Here is a tiny trained network, its code and every weight. The questions are about switching its units off for an input and a class, where a switched-off unit gives its printed mean instead of its output.

import numpy as np


def w(rows, s, z=0):
    codes = np.array(rows[::2]) - 128.0
    scale = np.full(codes.shape[1], s)
    scale[-1] = z or s
    return codes * scale


def norm(h):
    return h / np.sqrt((h * h).mean(-1, keepdims=True) + 1e-5)


def f(y):
    return np.maximum(y, 0)


def log_softmax(a):
    a = a - a.max(-1, keepdims=True)
    return a - np.log(np.exp(a).sum(-1, keepdims=True))


def net(x, mask):
    res = np.array(x, float).reshape(1, 2) / 4 @ E
    u = 0
    for l in range(2):
        y = f(norm(res) @ A[l][:, :-1].T + A[l][:, -1])
        res = res + np.where(mask[u : u + 5], y, B[l][:, -1]) @ B[l][:, :-1]
        u += 5
    return log_softmax(norm(res)[-1] @ U[:, :-1].T + U[:, -1])


A, B = {}, {}
E = w([
[105,49,82,87,178,158,106,82,123,88],'x0',
[123,140,124,72,92,125,2,162,123,125],'x1',
],0.0089)
A[0] = w([
[145,142,115,253,124,135,177,175,157,187,100],'0.n1',
[108,60,102,127,216,179,130,37,136,136,3],'0.n2',
[213,142,148,139,81,114,108,148,159,143,24],'0.n3',
[160,182,90,140,219,138,134,62,137,87,35],'0.n4',
[174,197,137,167,125,110,221,61,128,156,109],'0.n5',
],0.0056,0.0016)
B[0] = w([
[137,1,126,161,205,106,83,217,138,155,242],'0.n1',
[165,211,100,24,59,71,70,86,10,74,230],'0.n2',
[129,212,105,137,85,84,162,115,57,132,174],'0.n3',
[201,101,220,133,27,25,148,102,182,181,172],'0.n4',
[45,78,185,176,106,185,194,156,149,76,255],'0.n5',
],0.0063,0.0062)
A[1] = w([
[205,163,124,66,139,142,49,68,20,140,254],'1.n1',
[156,163,75,81,169,145,154,118,62,68,191],'1.n2',
[135,234,164,159,141,92,103,163,173,140,150],'1.n3',
[177,169,117,108,117,51,107,164,135,254,75],'1.n4',
[119,110,132,82,173,72,200,35,149,113,19],'1.n5',
],0.0061,0.0017)
B[1] = w([
[169,113,46,24,85,155,114,181,150,89,255],'1.n1',
[128,69,171,144,156,97,150,168,24,138,182],'1.n2',
[140,157,143,158,120,126,203,77,58,94,170],'1.n3',
[181,216,146,168,95,98,146,67,255,141,167],'1.n4',
[235,92,220,210,104,70,159,119,97,123,167],'1.n5',
],0.0072,0.0085)
U = w([
[133,96,101,52,120,149,69,135,74,103,246],'0',
[131,90,213,189,115,105,160,200,54,145,124],'1',
[105,237,167,146,94,146,112,84,205,180,9],'2',
[2,106,121,126,118,132,145,153,180,168,249],'3',
[171,177,140,81,21,77,112,120,107,132,244],'4',
[113,149,130,133,193,171,81,105,175,183,6],'5',
],0.0064,0.0018)

Each question gives the input, the list of numbers given to net, and the class t.
The units are the neurons (one row each of A and B). Each row of codes is followed by its name. A weight is (code - 128) times the scale printed after its matrix; where a second scale follows, it is the last column's (A, B and U).
mask holds one flag per neuron, layer by layer. A switched-off neuron (its flag False) gives its mean, the last column of its row in B, instead of its output. The means were averaged over made-up inputs and are rounded, as every weight is.
A unit's drop is (log p(t) with every unit on - log p(t) with that unit switched off) / (log p(t) with every unit on - log p(t) with every unit switched off).
The circuit of an input: a set's keep is (log p(t) with only the set's units on - log p(t) with every unit switched off) / (log p(t) with every unit on - log p(t) with every unit switched off). Starting from all 10 units, units are removed one at a time, each time the one whose removal leaves the highest keep (on an exact tie, the one counted first), for as long as the keep stays at least 0.8.
units of the circuit, in order: the units of the circuit, biggest drop first
top k neurons: the k neurons with the biggest drops, biggest first
top k neurons in layer l: the k neurons of layer l with the biggest drops, biggest first
drop when u is switched off: that unit's drop, to one decimal
input [-8,2], class 2: units of the circuit, in order => (1.n4 1.n1)
input [8,-8], class 4: top neuron in layer 1 => (1.n5)
input [6,-6], class 4: top 3 neurons => (0.n2 0.n4 0.n1)
input [-2,-6], class 3: units of the circuit, in order => (0.n5 0.n2 1.n2)
input [6,-3], class 4: units of the circuit, in order => (0.n2 0.n4)
input [-5,2], class 2: units of the circuit, in order => (1.n4 0.n2 0.n5)
input [-4,-7], class 3: units of the circuit, in order => (0.n5 0.n2 1.n2)
input [-3,2], class 2: top 2 neurons => (1.n4 0.n2)
input [-5,1], class 2: top 4 neurons in layer 1 => (1.n4 1.n2 1.n1 1.n5)
input [-7,1], class 2: top 2 neurons => (1.n4 1.n2)
input [7,-5], class 4: top 2 neurons => (0.n2 0.n4)
input [-2,-5], class 3: top 3 neurons in layer 1 => (1.n5 1.n2 1.n3)
input [4,-2], class 4: top 3 neurons in layer 0 => (0.n4 0.n1 0.n2)
input [-7,3], class 2: top 4 neurons in layer 1 => (1.n4 1.n1 1.n2 1.n5)
input [-7,4], class 2: drop when 0.n3 is switched off => -0.1
input [-5,3], class 2: drop when 0.n2 is switched off => 0.4
input [-6,2], class 2: drop when 0.n2 is switched off => 0.2
